Here is a tiny trained network, its code and every weight. The questions are about switching its units off for an input and a target symbol, where a switched-off unit gives its printed mean instead of its output.

import numpy as np


def w(rows, s, z=0):
    codes = np.array(rows[::2]) - 128.0
    scale = np.full(codes.shape[1], s)
    scale[-1] = z or s
    return codes * scale


def softmax(a):
    e = np.exp(a - a.max(-1, keepdims=True))
    return e / e.sum(-1, keepdims=True)


def log_softmax(a):
    a = a - a.max(-1, keepdims=True)
    return a - np.log(np.exp(a).sum(-1, keepdims=True))


def net(x, mask):
    ids = ['Γαδεζηθμξστφω'.index(c) for c in x.split()]
    T = len(ids)
    res = E[ids] + P[:T]
    u = 0
    for l in range(2):
        r = res
        for j in range(3):
            rows = slice(4 * j, 4 * j + 4)
            q, k, v = (r @ M[l][rows].T for M in (Q, K, V))
            z = softmax(np.where(np.tri(T) > 0, q @ k.T / 4**0.5, -1e9)) @ v
            o = O[l][rows]
            res = res + np.where(mask[u + j], z, o[:, -1]) @ o[:, :-1]
        u += 3
    return log_softmax(res[-1] @ U[:, :-1].T + U[:, -1])


Q, K, V, O = {}, {}, {}, {}
E = w([
[130,95,117],'Γ',
[122,90,110],'α',
[124,84,113],'δ',
[80,252,189],'ε',
[115,84,112],'ζ',
[70,36,131],'η',
[113,86,92],'θ',
[37,77,48],'μ',
[164,102,83],'ξ',
[163,109,76],'σ',
[218,155,63],'τ',
[192,118,78],'φ',
[122,148,3],'ω',
],0.0062)
P = w([
[146,153,194],'0',
[19,232,79],'1',
[61,194,84],'2',
[90,167,87],'3',
[115,137,80],'4',
[140,107,81],'5',
[158,74,77],'6',
[178,41,70],'7',
[196,30,70],'8',
[224,3,68],'9',
],0.0028)
Q[0] = w([
[150,57,37],'L0H1',
[79,103,104],'L0H1',
[143,87,75],'L0H1',
[143,28,2],'L0H1',
[130,114,157],'L0H2',
[104,102,127],'L0H2',
[162,144,167],'L0H2',
[158,125,193],'L0H2',
[77,151,167],'L0H3',
[132,120,125],'L0H3',
[157,93,104],'L0H3',
[110,189,147],'L0H3',
],0.027)
K[0] = w([
[176,23,61],'L0H1',
[178,165,65],'L0H1',
[153,66,92],'L0H1',
[203,2,24],'L0H1',
[119,120,177],'L0H2',
[150,74,126],'L0H2',
[90,190,189],'L0H2',
[85,171,241],'L0H2',
[214,72,73],'L0H3',
[125,150,136],'L0H3',
[95,211,169],'L0H3',
[128,8,87],'L0H3',
],0.019)
V[0] = w([
[144,155,128],'L0H1',
[131,106,2],'L0H1',
[112,115,212],'L0H1',
[175,210,137],'L0H1',
[125,189,230],'L0H2',
[119,132,140],'L0H2',
[120,145,156],'L0H2',
[133,102,82],'L0H2',
[150,84,94],'L0H3',
[148,68,87],'L0H3',
[142,130,123],'L0H3',
[115,124,134],'L0H3',
],0.008)
O[0] = w([
[108,155,142,128],'L0H1',
[82,106,1,232],'L0H1',
[183,116,206,56],'L0H1',
[77,206,183,120],'L0H1',
[234,42,176,43],'L0H2',
[139,115,128,128],'L0H2',
[157,99,134,115],'L0H2',
[86,167,113,162],'L0H2',
[147,159,192,27],'L0H3',
[156,176,211,6],'L0H3',
[125,125,142,109],'L0H3',
[131,128,112,142],'L0H3',
],0.008,0.0013)
Q[1] = w([
[17,185,52],'L1H1',
[148,143,126],'L1H1',
[57,81,133],'L1H1',
[158,132,137],'L1H1',
[143,135,1],'L1H2',
[69,219,37],'L1H2',
[113,139,117],'L1H2',
[121,129,145],'L1H2',
[145,81,95],'L1H3',
[89,104,52],'L1H3',
[145,127,70],'L1H3',
[138,64,140],'L1H3',
],0.031)
K[1] = w([
[185,135,253],'L1H1',
[124,140,131],'L1H1',
[146,91,121],'L1H1',
[116,135,115],'L1H1',
[127,83,93],'L1H2',
[191,146,70],'L1H2',
[136,133,127],'L1H2',
[130,136,134],'L1H2',
[110,135,164],'L1H3',
[115,178,146],'L1H3',
[132,155,145],'L1H3',
[99,110,162],'L1H3',
],0.043)
V[1] = w([
[154,101,81],'L1H1',
[150,153,89],'L1H1',
[124,116,131],'L1H1',
[99,170,183],'L1H1',
[115,116,138],'L1H2',
[156,132,125],'L1H2',
[108,59,186],'L1H2',
[1,98,152],'L1H2',
[150,219,86],'L1H3',
[119,90,145],'L1H3',
[11,115,154],'L1H3',
[131,124,129],'L1H3',
],0.017)
O[1] = w([
[112,78,83,49],'L1H1',
[88,135,99,112],'L1H1',
[141,117,129,120],'L1H1',
[141,195,183,230],'L1H1',
[150,124,123,119],'L1H2',
[107,117,150,98],'L1H2',
[237,80,137,2],'L1H2',
[249,178,12,236],'L1H2',
[15,131,92,210],'L1H3',
[174,129,146,93],'L1H3',
[226,92,25,208],'L1H3',
[126,129,134,121],'L1H3',
],0.016,0.0055)
U = w([
[141,107,140,90],'Γ',
[154,253,208,168],'α',
[145,59,115,254],'δ',
[20,97,175,104],'ε',
[198,109,38,29],'ζ',
[222,90,126,162],'η',
[82,96,153,124],'θ',
[111,109,129,101],'μ',
[78,154,69,87],'ξ',
[139,116,140,49],'σ',
[138,88,156,160],'τ',
[132,112,145,56],'φ',
[116,83,133,186],'ω',
],0.0037,0.0059)

Each question gives the input, a string of symbols that net reads in full, and the target symbol t.
The units are the heads (4 rows each of Q, K, V and O). Each row of codes is followed by its name. A weight is (code - 128) times the scale printed after its matrix; where a second scale follows, it is the last column's (O and U).
mask holds one flag per head, layer by layer. A switched-off head (its flag False) gives its mean, the last column of its rows in O, instead of its output. The means were averaged over made-up inputs and are rounded, as every weight is.
A unit's drop is (log p(t) with every unit on - log p(t) with that unit switched off) / (log p(t) with every unit on - log p(t) with every unit switched off).
The circuit of an input: a set's keep is (log p(t) with only the set's units on - log p(t) with every unit switched off) / (log p(t) with every unit on - log p(t) with every unit switched off). Starting from all 6 units, units are removed one at a time, each time the one whose removal leaves the highest keep (on an exact tie, the one counted first), for as long as the keep stays at least 0.8.
circuit, biggest first: the units of the circuit, biggest drop first
most important unit: the unit with the biggest drop
heads that matter: for each layer, one digit per head in row order, 1 if its drop is at least 0.15 and else 0, layers parted by /
input ε α η τ, target α: circuit, biggest first -> [L0H1; L1H1]
input ε η ξ η θ, target α: heads that matter -> 110 / 101
input η η ζ μ, target ζ: circuit, biggest first -> [L1H2; L1H3]
input η μ ε ω ε ξ ω α, target ξ: heads that matter -> 110 / 011
input ε θ α φ μ, target α: heads that matter -> 110 / 101
input ω η ξ ε, target α: heads that matter -> 101 / 100
input ω τ ω η, target ξ: heads that matter -> 110 / 011
input η ε ω δ θ τ, target α: heads that matter -> 110 / 100
input η ε η σ, target α: circuit, biggest first -> [L1H1; L0H1]
input τ η η ε α, target α: heads that matter -> 101 / 100
input ε θ ε τ η, target ε: circuit, biggest first -> [L1H2; L0H2]
input μ ξ φ φ δ ω Γ, target ξ: most important unit -> L0H1
input η θ η ε ζ ω σ ω, target ξ: circuit, biggest first -> [L1H2; L0H2; L0H1]
input ε σ ω, target α: most important unit -> L0H1
input τ η ω η ξ τ, target ε: heads that matter -> 000 / 011
input ε α φ μ φ η, target α: heads that matter -> 110 / 101
input η φ μ θ ε τ ω θ, target ξ: heads that matter -> 110 / 011
input η ε μ, target α: heads that matter -> 111 / 100
input α ω σ ε δ, target α: heads that matter -> 101 / 100
input η μ ε ε τ μ, target ε: most important unit -> L1H2
input ω η ω Γ η δ ω ξ τ, target ξ: circuit, biggest first -> [L0H1; L0H2; L1H2; L1H3]
input ε η ε η σ μ ε θ ε ω, target ξ: circuit, biggest first -> [L1H2; L0H1; L0H2]
input ε η δ η μ σ ε μ ε, target δ: circuit, biggest first -> [L1H1; L0H1; L1H2; L0H2]
